Here is a tiny trained network, its code and every weight. The questions are about switching its units off for an input and a class, where a switched-off unit gives its printed mean instead of its output.

import numpy as np


def w(rows, s, z=0):
    codes = np.array(rows[::2]) - 128.0
    scale = np.full(codes.shape[1], s)
    scale[-1] = z or s
    return codes * scale


def norm(h):
    return h / np.sqrt((h * h).mean(-1, keepdims=True) + 1e-5)


def f(y):
    return np.maximum(y, 0)


def log_softmax(a):
    a = a - a.max(-1, keepdims=True)
    return a - np.log(np.exp(a).sum(-1, keepdims=True))


def net(x, mask):
    res = np.array(x, float).reshape(1, 6) / 4 @ E
    u = 0
    for l in range(4):
        y = f(norm(res) @ A[l][:, :-1].T + A[l][:, -1])
        res = res + np.where(mask[u : u + 3], y, B[l][:, -1]) @ B[l][:, :-1]
        u += 3
    return log_softmax(norm(res)[-1] @ U[:, :-1].T + U[:, -1])


A, B = {}, {}
E = w([
[127,128,126],'x0',
[57,56,155],'x1',
[129,133,129],'x2',
[50,204,115],'x3',
[27,88,10],'x4',
[127,130,130],'x5',
],0.0012)
A[0] = w([
[79,224,221,7],'L0N1',
[173,255,119,121],'L0N2',
[200,155,50,185],'L0N3',
],0.0053,0.0017)
B[0] = w([
[3,50,135,199],'L0N1',
[24,165,111,250],'L0N2',
[206,110,116,223],'L0N3',
],0.0059,0.0025)
A[1] = w([
[174,254,186,158],'L1N1',
[117,54,36,6],'L1N2',
[196,81,36,162],'L1N3',
],0.0036,0.0019)
B[1] = w([
[170,218,190,198],'L1N1',
[219,191,2,182],'L1N2',
[150,79,80,253],'L1N3',
],0.0041,0.0015)
A[2] = w([
[138,32,252,23],'L2N1',
[208,59,122,81],'L2N2',
[24,171,33,3],'L2N3',
],0.0038,0.0023)
B[2] = w([
[171,38,188,174],'L2N1',
[100,181,202,203],'L2N2',
[254,232,151,250],'L2N3',
],0.005,0.0017)
A[3] = w([
[76,253,70,19],'L3N1',
[168,56,40,2],'L3N2',
[115,56,84,65],'L3N3',
],0.0043,0.00093)
B[3] = w([
[223,252,212,250],'L3N1',
[28,106,32,188],'L3N2',
[85,206,26,160],'L3N3',
],0.0038,0.0025)
U = w([
[211,185,168,245],'0',
[175,28,253,93],'1',
[95,202,180,86],'2',
[37,59,186,89],'3',
[213,67,20,55],'4',
[121,154,67,58],'5',
[189,217,88,4],'6',
],0.007,0.0036)

Each question gives the input, the list of numbers given to net, and the class t.
The units are the neurons (one row each of A and B). Each row of codes is followed by its name. A weight is (code - 128) times the scale printed after its matrix; where a second scale follows, it is the last column's (A, B and U).
mask holds one flag per neuron, layer by layer. A switched-off neuron (its flag False) gives its mean, the last column of its row in B, instead of its output. The means were averaged over made-up inputs and are rounded, as every weight is.
A unit's drop is (log p(t) with every unit on - log p(t) with that unit switched off) / (log p(t) with every unit on - log p(t) with every unit switched off).
The circuit of an input: a set's keep is (log p(t) with only the set's units on - log p(t) with every unit switched off) / (log p(t) with every unit on - log p(t) with every unit switched off). Starting from all 12 units, units are removed one at a time, each time the one whose removal leaves the highest keep (on an exact tie, the one counted first), for as long as the keep stays at least 0.8.
circuit, biggest first: the units of the circuit, biggest drop first
most important unit: the unit with the biggest drop
k most important neurons: the k neurons with the biggest drops, biggest first
k most important neurons of layer l: the k neurons of layer l with the biggest drops, biggest first
drop when u is switched off: that unit's drop, to one decimal
input [-1,4,-6,2,-1,-3], class 3: most important unit	L0N2
input [6,8,6,3,6,-1], class 0: circuit, biggest first	[L2N3 L0N1 L3N1]
input [-7,8,2,3,4,-1], class 0: circuit, biggest first	[L0N1 L2N3 L3N1]
input [7,-8,0,-2,5,-1], class 4: circuit, biggest first	[L0N3 L3N1]
input [1,5,-3,2,8,7], class 0: circuit, biggest first	[L2N3 L3N1]
input [-2,0,8,0,3,-5], class 4: circuit, biggest first	[L0N2 L3N1]
input [8,4,-8,2,7,-1], class 0: circuit, biggest first	[L2N3 L3N1]
input [-8,-7,-6,0,5,6], class 4: circuit, biggest first	[L0N3 L1N3]
input [-3,3,-6,1,-5,-2], class 3: 2 most important neurons of layer 0	[L0N1 L0N3]
input [-6,8,6,-1,-1,-7], class 1: 2 most important neurons	[L0N2 L2N1]
input [-4,8,4,-1,0,-2], class 1: 4 most important neurons	[L0N2 L2N1 L0N1 L1N2]
input [-5,0,1,-2,1,2], class 4: 2 most important neurons	[L1N3 L2N3]
input [-8,-7,3,-5,4,-3], class 4: 2 most important neurons of layer 3	[L3N1 L3N2]
input [-2,1,-5,6,-6,1], class 3: circuit, biggest first	[L0N1]
input [-2,2,-1,3,5,-7], class 0: 2 most important neurons	[L0N3 L2N3]
input [1,8,2,2,-3,-8], class 3: 2 most important neurons of layer 0	[L0N3 L0N1]
input [0,3,6,0,-2,3], class 1: 2 most important neurons of layer 1	[L1N2 L1N3]
input [6,4,-5,-2,-3,8], class 1: 2 most important neurons of layer 2	[L2N1 L2N3]
input [7,2,4,-2,-4,7], class 1: 2 most important neurons of layer 0	[L0N2 L0N3]
input [-3,1,7,8,7,-3], class 0: most important neuron of layer 2	[L2N3]
input [6,8,5,6,-7,-8], class 3: drop when L0N1 is switched off	0.4
input [3,1,6,6,-5,-8], class 3: drop when L3N3 is switched off	0.0
input [4,6,-5,3,-7,3], class 3: drop when L2N3 is switched off	0.1
input [-2,7,3,5,2,-8], class 0: drop when L0N2 is switched off	0.1
